Each row of numbers stands for one thing and depends on some of the facts below. Use the named rows to name the rest.

There are 3 kinds of fact about the things: τ, φ, Ξ.
trirudon τ kloste; kloskeral τ steplupe; tragra τ stedri; regral τ muban; bruvon τ flelis; foma τ drevel
kloste τ bravetru; rugri τ bruvon; bravetru τ mola; trugristal τ dotavi; stilabruk τ laman; kofle τ nepli
mutem τ treklur; klasken τ trugristal; lazo τ mutem; klidruk τ siplun; siplun τ lazo; treklur τ meri
vuskil τ suguk; subrir τ bobe; lisker τ kofle; mola τ vadra; dotavi τ kluver; vadra τ mudritra
dumar τ kletrul; meri τ tibar; flelis τ muklom; grilam τ klidruk; suguk τ klasken; nabrofar τ trirudon
bobe τ foma; steplupe τ toklo; lofluk τ skamom; kastek τ lofluk; drotrir τ lukos; rugruk τ kloskeral
laman τ lisker; lukos τ regral; toklo τ kastek; drevel τ rugri; plasesen φ 898; sadru φ 957
trirudon φ 957; luskik φ 957; toku φ 957; tibar φ 957; kloskeral φ 898; tragra φ 957
bemum φ 783; britril φ 957; fistul φ 957; regral φ 957; napir φ 957; bruvon φ 898
foma φ 957; kloste φ 898; brugre φ 783; toka φ 898; stedri φ 957; rugri φ 957
mudritra φ 957; bravetru φ 957; trugristal φ 783; stilabruk φ 957; kofle φ 176; skamom φ 957
muklom φ 957; mutem φ 957; tidre φ 898; klasken φ 783; lazo φ 898; sero φ 898
klidruk φ 957; plaske φ 783; siplun φ 957; treklur φ 783; vuskil φ 957; subrir φ 957
lisker φ 957; bridrir φ 898; mola φ 957; dotavi φ 898; nepli φ 783; vadra φ 898
pase φ 957; braskin φ 957; dumar φ 176; muban φ 957; meri φ 898; flelis φ 957
brufes φ 898; kluver φ 957; grilam φ 898; suguk φ 783; nabrofar φ 957; bobe φ 957
bruzedu φ 176; beste φ 957; steplupe φ 957; lofluk φ 957; kastek φ 957; drotrir φ 957
rugruk φ 898; kletrul φ 783; laman φ 957; lukos φ 898; toklo φ 783; skobril φ 957
skiger φ 898; trobras φ 898; drevel φ 783; plasesen Ξ kastek; sadru Ξ stedri; luskik Ξ tidre
toku Ξ skamom; tibar Ξ bruvon; kloskeral Ξ fistul; tragra Ξ tibar; bemum Ξ sadru; britril Ξ kloskeral
fistul Ξ skobril; napir Ξ bobe; bruvon Ξ skiger; foma Ξ bravetru; kloste Ξ mudritra; brugre Ξ muban
toka Ξ pase; stedri Ξ lofluk; skamom Ξ beste; muklom Ξ foma; tidre Ξ lazo; klasken Ξ plasesen
lazo Ξ klasken; sero Ξ dumar; klidruk Ξ toka; plaske Ξ sero; subrir Ξ brugre; bridrir Ξ kletrul
mola Ξ dotavi; dotavi Ξ tragra; nepli Ξ mola; pase Ξ braskin; braskin Ξ nabrofar; dumar Ξ rugruk
muban Ξ britril; meri Ξ napir; brufes Ξ meri; kluver Ξ suguk; suguk Ξ toku; nabrofar Ξ lukos
beste Ξ klidruk; lofluk Ξ nepli; kastek Ξ plaske; rugruk Ξ subrir; kletrul Ξ muklom; lukos Ξ brufes
skobril Ξ kloste; skiger Ξ bruzedu; trobras Ξ bridrir

Some things and their rows:
[ 22  29  -2  -7  -3 -16  -1   0   5   7 -11   6  26 -31  -4  -2  -2   3
  -2 -10 -33  -2  -1   1 -21   1  -7  -7 -22  -9   5   9] -> brufes
[ 18  40  -7 -14  -5 -20   1   0   5  15  -9  -4  31 -17   3   1  10  17
   8 -10 -37   6  15   3 -23  -7 -17 -13 -12   1  -1   7] -> lukos
[ 26  26   2 -22   9   0   8  -5   1   2 -21 -12  23  -9  -2   5 -20  -1
 -11  -4 -30  -4   5 -13   1  -2  -7   3 -19  -5  -5  -5] -> nabrofar
[ 26  21   5   6  -5   6  -2 -19   9  -1 -11 -20  12  -3  -6  -2 -10  -2
  -3  -7 -12  10   2  -3  -4  -1 -11  -4 -17  -3  -5   2] -> klidruk
[ 23  21  -6  -5   1  10  -4 -12  11   1 -12  -9  10  -1  -4  -5  -9  -6
   0   3 -15   4  -4  -2 -12   2 -11  -8 -20  -4  -9   0] -> beste
[ 21  37   8  -9  -6 -15   2 -17   5   0  -2   9  21 -19  -1  -3   8  -1
  -9  -2 -21  12  -3   7  -1 -11   1   6  -8   1   4  15] -> grilam
[ 24  17  22 -15 -11  -7 -13  -1  21  11  -9  -5   7  -7  16 -16  -3  -2
  -5  16 -26 -22  -3   5   0   6  -7  -1 -17  39  -8  -6] -> stedri
[ 14  22   4  -6  -7  -1   0  -9  -1   0 -20  11   0  -4  10 -10 -14   4
  -2   9 -28 -15   1   6   1  -5  -3   5 -11  16  -3   6] -> sadru
[ 24  43 -16 -10   9 -19  -7 -20   9  14   0  10   9 -17  -8  -9   5   3
  -5   1 -29   0 -10   1  -6  -1  10   0 -13   1 -10  28] -> rugruk
[  0  34   4   2  -5   2   2  -6  -4  16 -26  22  16 -14  21 -20  -6  -1
 -24  -1 -13 -21   6  12 -20  -1  -2   3  -9   3 -12   1] -> nepli
[ 15  16  10   0 -14  -8  -4 -16  -6  -2   4  -6  14   3  11 -18 -23   1
   6  -6 -18  -3   5   5   1   8   1  -3   8   0  -5   1] -> tibar
[  7  30  12 -11  -6 -17  -6   1   5  -1   5  25  18   3   1 -18  -1   1
  -2   7 -33   2   7   3  -9   2   5 -11  11  -7  -5   2] -> bruvon
[ 26  26  -2 -16  -5  -6   6  -1   8  -4  -7   9   9   8   3 -16 -14   1
  10  10 -17  -6   3  -7   5 -16  -9  -2  -2  -1  -6   3] -> flelis
[ 26  25 -21 -14   1 -14  10 -27   8  12  -2  -5  -2 -18  -4 -15  -7   0
  -3  10 -24 -16  -8  -2   2   1  -5  -3  -1  -4 -11  13] -> kastek
[ 11  31  -3 -14  -7 -25   7 -18   4  10   0  15  12 -23  -9  -6  11  -1
  -1   5 -25 -12 -10  -4 -23  -7   1   7  -2  -1  -8   8] -> plasesen
[  9  31  -3  -7  -1 -26   1 -27  20  -3 -13   2  13 -19  -8 -12 -15   5
  -7  -4 -13 -29   7   0 -26 -16  -2  11   6 -10 -12   1] -> klasken
[ 16  31  -4 -10   2   3 -15 -13  31 -11 -15   3  15  -1  -5  -4 -13  -5
 -16 -16  -7 -14  12   3 -33 -17  -3  -5  -4  -5 -12   8] -> suguk
[ 28  26  -4 -26  -6 -12  -3 -19  16 -22 -10   3   8  -2  -2  -8 -22   4
   1  -2 -21 -12   7   7  -5 -12  -9   4 -16  -2 -10   7] -> vuskil
[  5  28  13 -14  -4 -20 -13 -13  10 -12  -7  22  10  -2   1  -5  -4   1
  -2  -6 -37 -10   6  20 -21  -1   6  -1  -7  -2  -7   4] -> dotavi
[ 25  29  -4 -20  -7 -10   0   2   1   7 -14  -7  10  -3  -2 -23 -17  -3
   7   3 -19  -1  -7   4 -11  -6  -5  22 -13   1 -13  10] -> fistul
[ 30  26 -15 -15  -3  -8   5 -14  15   4  -8  -6   6  -2   6 -16 -12   3
  -7   3 -26  -6  -4   9  10   0  -7  -4  -3  -5  -4  14] -> steplupe
[ 25  28 -10  -7 -10  -6  12  -7  -7  -4 -21  11  21   0   9 -12  -5  -3
 -17   7 -15 -10  -5   5   2  -2 -14  -2 -21   0 -14   3] -> laman
[ 20  36 -11  -7   5  -6  -6  -8  12  13   0   7  22 -15   2 -20 -21   2
  -3  -3 -11  -8   1  -1 -18 -10  13  17  -4   3 -12  14] -> brugre

Name these rows:
A row may be one of the things named above.
[ 28  36 -16  -9 -12  -8  -2  -3   1  23  -3  -9  16  13   3 -20  -8  12
  17  -2 -16  -4   6  -4  -7  -7  -6   7  -1  12 -20  12]  muban
[ 17  29   2  -6   8  -3  -5  -7  13   5  -9   7  24 -12  -9   3  10   2
  -4  -5 -27   5  -4   1 -23   3 -12  -5 -20  -2  -1   4]  toka
[ 14  37   2 -12   6  -7   2  -4  22   5  -9  16  20  -7   2 -20 -11   3
 -14   4 -14  -9  10  -6 -14 -23  -2   2   2  -6  -4   5]  drevel
[ 24  13  19 -15  -9  -7 -12  -1  26  11  -5  -6   7 -12  17 -17  -7  -3
  -5  18 -23 -20  -6   9   4   4  -8   1 -12  34  -8  -4]  stedri
[ 37  36  13   3   6 -14   9 -12   4   9  -3  25   8 -28  -6 -18  -6  -3
  -4  -2  -9 -11 -19 -12  13 -21  18  -8  -6  -6 -17   8]  dumar
[ 25  22   6   7  -3   6   0 -20   6   5  -9 -22  14  -7  -6   0  -7   1
  -1  -6  -9  13   1  -5   1   1  -9  -2 -14  -2  -6   5]  klidruk
[ 18  19  -7 -17 -12 -18  15 -18   1   1 -10  -2   2 -14  -5 -12  -7  -4
   1  14 -17 -15  -4  -7  -9  -5 -14   5  -1  -4  -7  -3]  luskik
[ 23  26 -25  -9   1 -17  11 -25   7  15  -6  -4  -1 -14  -2 -19 -13   5
  -1  12 -24 -18  -5   2   1   8  -4  -8   2  -7 -13  13]  kastek
[ 24  21 -14  -6   5  11  -4 -10  19  14 -14  -9   5   8  -3 -12   0  -3
  -8  -1 -18  -4  -5   3  -1   4 -15 -12  -1  -9  -6  12]  skamom
[ 26  16  -7 -13  -8   8 -16 -12  16 -11 -16  -2   6  14  -5  -3  -7  -6
   0 -14  -7 -20   4   6 -17  -5 -16 -13  -7  -2 -12   5]  kluver
[ 18  33  -1 -10   1 -14  -6 -17  25 -12 -10   8  21  -9  -1  -8 -19   8
 -13 -15 -12 -17   9  10 -18 -16  -5   7   0  -8  -8   7]  trugristal
[ 13  29   5 -18   6 -14   4  -7   1   5  -3  16  26   9  -3   4  10  -3
 -13  -6 -34 -10  -9   0  -8  -3   0  10  -5   1  -3   9]  vadra
[ 21  20  19 -26 -11 -15 -12  -4  24   4   2 -11  17  -8  18 -17 -11 -13
 -10  26 -30  -1  -3   7  -3  11   5  -8 -12  24 -15 -11]  tragra
[ 13  33   6 -23  -3 -17   2  -5   4   6  -1  12  28   6  -4   4   8  -8
 -14  -8 -31 -11  -7   0  -1  -7  -1  11  -1  -1   2  11]  vadra
[  3  28   5   0   5   2   0  -6  13  10 -20  15  11 -16   7 -13  -7   3
 -13  -2 -18 -12   7   8 -15 -13   3  12  -2  15   1   5]  bemum
[ 13  24  -5 -11   4   1   1  -9   6   7 -18   0 -11  -2  13 -16 -12   7
  -9   6 -32 -13   3  11   8   6  -1  -1  -5   7  -6  12]  lofluk
[ 18  33  10   2  -7  -4   7 -18  11   7  -7  -6  23 -19   6 -16 -14   4
 -13 -15 -10  -4   9   5  -6 -14  -2  14   3   1   2   9]  treklur
[ 13  29  -2 -10   0   3 -16 -15  28 -13 -12   1  18  -6  -6  -4  -6  -1
 -16 -17  -6 -11  14   7 -30 -20  -4  -4  -2  -6 -12  11]  suguk
[ 13  30   2  -2 -15 -29   6 -29   1   8  -6   1  12 -20  -9  -6  18  -3
   2  -1 -22  -3   0  -2 -16  -8  -1   3   5  -3  -2   8]  lazo
[ 17  40 -12 -15   3 -15  -9  -4  12  20 -11   6   9 -13  -6 -15   8   6
  -6  -8 -32   4 -19  13 -10   6   0  14  -9 -12 -11  28]  kloskeral
[  9  31 -12  -5   0 -14   7 -20  13  13  -4   6  17 -24  -1 -17 -10   1
  -6   3 -13 -18   0  -8 -23 -13  10   8   2   0 -11   8]  plaske
[ 27  38 -14 -11 -12  -9  -2  -3  -1  27  -9  -8  16  14   4 -21 -10  14
  20   0 -16  -4   5   0  -9  -8  -3   7  -6   9 -18  12]  muban
[ 31  37 -11 -20  -2  -7   1  -6   0   6  -3   9   8  -1  -4 -17 -19   3
  10  13 -20   1   2  -9   1 -13  11   4  -9   4 -16  13]  subrir
[ 23  23  -2 -28  -7 -10   3   9  -1  14 -14  -9  12  19  -3 -13 -14  -3
  -5 -10 -24 -13  -7  -6  -2  -2  -8  27  -4  -7 -10  12]  mudritra
[ 14  31   6 -25   3 -16   2  -4   3   6   1  11  25  10   0   1  10  -4
 -17  -6 -33 -10  -8   0  -5   0  -1  10  -4  -2   1  11]  vadra
[ 17  36  10 -30  -2 -19  -1   3   1   9 -13   5  15   1  -9  -6  10  -3
 -11 -15 -33  -3 -12   0  -7  -4   3  31  -5  -6  -7  14]  kloste
[ 11  33 -10  -7   1 -11   7 -24   9  15  -2   9  16 -26  -4 -15 -14   0
  -4   0  -9 -18   1  -5 -21 -13   8  10  -1  -1  -9   9]  plaske
[ 15  34 -11  -9  10  -8   3 -13  27  15  -7  -1  14 -12   8 -23  -4   2
 -20  -1 -20  -9   1   8  -7 -10  -3   1   6 -10  -3  14]  toklo
[ 16  23  -2 -16   1   1   2  -7   8   7 -16   2 -11  -3  13 -16 -15   7
  -6   2 -32 -15   0  11   5   6  -5  -5  -2   3  -3  10]  lofluk

Now the same things, written a new way:
Some things and their rows:
[ -2  10   4  -8 -15  -7 -13  11  12 -13  -3   2 -11   8   4   6] -> stilabruk
[  0  13  11  13  -3   3  -4   5   3   0 -15  -6  -6   0 -21   0] -> tragra
[-15  10  -7  -5  -7  16  -9  -8   9   8  -3 -18 -26 -24 -28   8] -> tibar
[  5   7   4 -14 -13  -8 -12   2   8  -9   8  -6 -14   8   1   9] -> kofle
[-17 -11   2  -3  -7   9 -45  11  18 -18  11   0   0   0   1   7] -> grilam
[ 14  16   7   5   7 -13  11  -2   2   4 -13  -4  -9  25   4  -9] -> foma
[ 0 -9 -3  1  2  5  1  9  8  7 -2 -7 -1  5  0  3] -> kloste
[ -2  -8   2  -4  -5   0   6   3  18  12  -6  -7  -6  13 -12   3] -> skobril
[ -2   3  13 -19  -9  -3  -7  -7  14  -9   4 -14 -22   5  11   3] -> mudritra
[  0   6   5 -10  -9  -2 -10   6   9 -10   5  -6 -12   3  11   4] -> toklo
[ 12  15   0  -3  11  -7   9   9  10  13 -19  -8  -2  45   3  -1] -> subrir
[ -4   1   3  -6   1  -3   0  -9   8   5   2  -8 -17   4  -9  -9] -> kluver
[-3  2 -3  5  0 -3 -1  2  7  6  1  0 -7  5 -7 -7] -> suguk
[ 17   5  22 -16 -14 -19  15  10   0 -15  -2   4 -11   7  13  -6] -> flelis
[ -1  -8 -12  14   2  -7  -2  -6   6   5   8   6  -9   1   4  -9] -> toka
[ -2  11 -12 -12  19   1 -10   9  -6   1   2   2  -3   1  -5 -18] -> plasesen
[ -4   5  -1  -5   1  -4  -4   0   7   4  -3  -1 -10   5 -11  -8] -> luskik
[ -1   7   5 -10  -9  -3 -11   7   9  -8   6  -6 -11   2  12   3] -> trugristal
[-20  -2   5 -13 -14   3 -34   1  22 -15   8  -4 -13  -2  -7   5] -> siplun
[  0  11  15   9   0   5  -4  -5   1   0 -11 -14 -10  -4 -20  -2] -> mola
[  0   7  -8 -16   6  -5  -7  14   2   8  -1   1  -3  17 -19  -2] -> dumar
[ -4  -2   1   1  -1  -8   2 -17  10   8   5  -4 -19   5  -6 -13] -> skamom
[ 0 -3 -5  3  6  4 -3  3  3  4  0 -3 -5  1 -1 -4] -> trobras

Which thing is each row?
Some rows may be things named above.
[-15  10  -8  -4  -6  16  -8  -8   9   9  -4 -18 -24 -24 -28   8]  tibar
[  0 -17  -4  -3   1   9   8  13  14  15  -4  -7   2  10  -2   9]  kloskeral
[-4  0 -6  5 -1 -3  0  2  7  7  1  0 -7  4 -6 -8]  suguk
[ -4  -8  -1 -11   2   5   5   9  14  13  -2 -10  -1  15  -8   1]  brugre
[  0 -16  -3  -2   1   9   8  12  14  13  -4  -7   2  10  -1   9]  kloskeral
[ -5   6   0  -4   1  -5  -2   0   7   4  -4  -1 -11   5 -11  -7]  luskik
[ -3   1   3  -2   5   2   1  -4   5   6   2  -8 -11   2  -7  -8]  kletrul
[-16  -5 -30   4  -3  11 -11  -2  12  13   8  -2 -16 -19  -9   6]  meri
[-20  -2 -18  -8  12  13 -28   6   4   1   7  -1  -6 -10 -17  -9]  lazo
[ -1  -2 -13  -8   9   4  -3  22   6   7  -5   3   8  10  -5  -1]  rugruk
[ -2  -2 -12  -7   8   4  -2  24   6   8  -6   4   5  11  -6  -1]  rugruk
[ -4   1 -12  14 -12 -16  -2   3  11   4  -3  15  -7   8  -9  -4]  nabrofar
[ -2   7   5   4  -1   0  -1  -1   6   2  -7  -6 -10   1 -15  -4]  sadru
[ -2   7  11   2   0   3   1  -6   4   4  -6 -13 -14  -3 -17  -5]  stedri
[-18   6 -14 -15 -16   9 -20   5  17  -4   9  -8 -20 -16   3  15]  treklur
[  3   6  10  13   7  14  -4   1  -5   2  -6 -15  -6 -11  -9  -1]  dotavi
[ -4   1   4  -6   0  -3   2  -9   9   5   2  -7 -16   3  -9  -9]  kluver
[-24 -15  -5  11  -8  -4 -29 -13  22   0  10   6 -10   3 -21  -9]  klidruk
[  0   8  14   6   3  10   1  -4  -1   4  -3 -16 -11  -9 -12  -4]  nepli

